Below is a small trained network, with its code and all its weights. Each question gives an input and a target symbol and asks what happens when units are switched off, that is, made to give their printed mean instead of their output.

import numpy as np


def w(rows, s, z=0):
    codes = np.array(rows[::2]) - 128.0
    scale = np.full(codes.shape[1], s)
    scale[-1] = z or s
    return codes * scale


def f(y):
    return y / 2 * (1 + np.tanh(0.7978845608 * (y + 0.044715 * y**3)))


def softmax(a):
    e = np.exp(a - a.max(-1, keepdims=True))
    return e / e.sum(-1, keepdims=True)


def log_softmax(a):
    a = a - a.max(-1, keepdims=True)
    return a - np.log(np.exp(a).sum(-1, keepdims=True))


def net(x, mask):
    ids = ['ΔΩζηλξσ'.index(c) for c in x.split()]
    T = len(ids)
    res = E[ids] + P[:T]
    u = 0
    for l in range(2):
        q, k, v = (res @ M[l].T for M in (Q, K, V))
        z = softmax(np.where(np.tri(T) > 0, q @ k.T / 4**0.5, -1e9)) @ v
        res = res + np.where(mask[u], z, O[l][:, -1]) @ O[l][:, :-1]
        u += 1
        y = f(res @ A[l][:, :-1].T + A[l][:, -1])
        res = res + np.where(mask[u : u + 4], y, B[l][:, -1]) @ B[l][:, :-1]
        u += 4
    return log_softmax(res[-1] @ U[:, :-1].T + U[:, -1])


Q, K, V, O, A, B = {}, {}, {}, {}, {}, {}
E = w([
[160,101,187,222],'Δ',
[151,77,46,87],'Ω',
[146,174,103,144],'ζ',
[101,114,186,162],'η',
[213,86,154,52],'λ',
[89,72,72,205],'ξ',
[158,131,130,6],'σ',
],0.017)
P = w([
[115,2,95,81],'0',
[179,154,46,174],'1',
[164,125,68,182],'2',
[173,78,65,174],'3',
[157,105,108,188],'4',
[164,89,89,174],'5',
[171,86,82,153],'6',
],0.0082)
Q[0] = w([
[2,193,151,75],'0.h1',
[114,162,149,45],'0.h1',
[104,144,235,180],'0.h1',
[121,153,168,86],'0.h1',
],0.0084)
K[0] = w([
[248,172,122,164],'0.h1',
[103,226,108,167],'0.h1',
[168,219,128,167],'0.h1',
[183,117,87,129],'0.h1',
],0.012)
V[0] = w([
[254,29,157,43],'0.h1',
[13,112,197,35],'0.h1',
[75,216,124,145],'0.h1',
[69,107,20,57],'0.h1',
],0.009)
O[0] = w([
[146,192,101,150,254],'0.h1',
[180,148,146,196,76],'0.h1',
[139,68,169,171,29],'0.h1',
[74,172,254,128,151],'0.h1',
],0.009,0.0078)
A[0] = w([
[120,175,90,62,91],'0.n1',
[206,132,150,21,137],'0.n2',
[92,102,2,155,3],'0.n3',
[171,85,213,202,126],'0.n4',
],0.0084,0.0048)
B[0] = w([
[104,121,99,53,215],'0.n1',
[98,78,252,253,253],'0.n2',
[89,103,59,167,200],'0.n3',
[125,9,101,151,136],'0.n4',
],0.0056,0.0042)
Q[1] = w([
[141,121,167,105],'1.h1',
[112,166,89,249],'1.h1',
[67,121,120,113],'1.h1',
[172,81,136,175],'1.h1',
],0.014)
K[1] = w([
[240,197,128,143],'1.h1',
[214,102,90,156],'1.h1',
[233,82,140,131],'1.h1',
[2,179,114,65],'1.h1',
],0.0079)
V[1] = w([
[135,221,3,112],'1.h1',
[165,147,206,247],'1.h1',
[65,124,238,110],'1.h1',
[2,84,209,168],'1.h1',
],0.0085)
O[1] = w([
[120,168,101,91,254],'1.h1',
[223,135,171,111,128],'1.h1',
[98,126,226,139,38],'1.h1',
[59,154,93,255,43],'1.h1',
],0.0071,0.0068)
A[1] = w([
[115,94,198,125,48],'1.n1',
[30,66,159,2,167],'1.n2',
[139,100,181,56,68],'1.n3',
[105,118,150,144,3],'1.n4',
],0.0079,0.0028)
B[1] = w([
[116,148,122,200,155],'1.n1',
[110,153,90,136,251],'1.n2',
[124,241,176,206,188],'1.n3',
[155,254,138,218,89],'1.n4',
],0.0094,0.0023)
U = w([
[216,83,102,142,104],'Δ',
[82,88,103,4,46],'Ω',
[124,164,112,58,122],'ζ',
[101,90,129,80,255],'η',
[198,138,159,114,90],'λ',
[98,178,84,188,75],'ξ',
[84,187,145,101,53],'σ',
],0.011,0.0089)

Each question gives the input, a string of symbols that net reads in full, and the target symbol t.
The units are the heads (4 rows each of Q, K, V and O) and the neurons (one row each of A and B). Each row of codes is followed by its name. A weight is (code - 128) times the scale printed after its matrix; where a second scale follows, it is the last column's (O, A, B and U).
mask holds one flag per unit, layer by layer, with each layer's heads first. A switched-off unit (its flag False) gives its mean, the last column of its rows in O or B, instead of its output. The means were averaged over made-up inputs and are rounded, as every weight is.
A unit's drop is (log p(t) with every unit on - log p(t) with that unit switched off) / (log p(t) with every unit on - log p(t) with every unit switched off).
The circuit of an input: a set's keep is (log p(t) with only the set's units on - log p(t) with every unit switched off) / (log p(t) with every unit on - log p(t) with every unit switched off). Starting from all 10 units, units are removed one at a time, each time the one whose removal leaves the highest keep (on an exact tie, the one counted first), for as long as the keep stays at least 0.8.
circuit, biggest first: the units of the circuit, biggest drop first
most important unit: the unit with the biggest drop
k most important neurons: the k neurons with the biggest drops, biggest first
top k neurons in layer l: the k neurons of layer l with the biggest drops, biggest first
drop of u: that unit's drop, to one decimal
input σ λ η, target λ: most important unit => 1.h1
input λ ζ ζ ζ η λ, target ζ: circuit, biggest first => (1.h1, 0.h1, 1.n3, 0.n1)
input σ ζ η λ ζ λ ζ, target λ: circuit, biggest first => (1.h1, 0.h1)
input λ ζ Ω ζ ξ, target ζ: circuit, biggest first => (1.h1, 0.h1)
input σ λ ξ η ξ σ, target λ: circuit, biggest first => (1.h1, 0.h1, 0.n2)
input Δ λ σ η η ζ Ω, target Ω: top 2 neurons in layer 0 => (0.n3, 0.n1)
input ζ Ω ζ ζ Δ, target η: 3 most important neurons => (0.n2, 0.n4, 1.n3)
input Δ ζ η, target Ω: circuit, biggest first => (0.h1, 1.h1, 0.n2)
input ζ ξ ζ σ, target σ: top 2 neurons in layer 0 => (0.n2, 0.n3)
input η Δ Δ λ λ ζ η, target Δ: drop of 0.h1 => 0.5
input ζ ξ ζ, target η: drop of 0.n1 => 0.0
input η η λ Ω, target Δ: drop of 0.h1 => 1.5
input σ ζ Δ, target λ: drop of 1.n2 => 0.0
input Δ η ζ, target Ω: most important neuron => (0.n2)
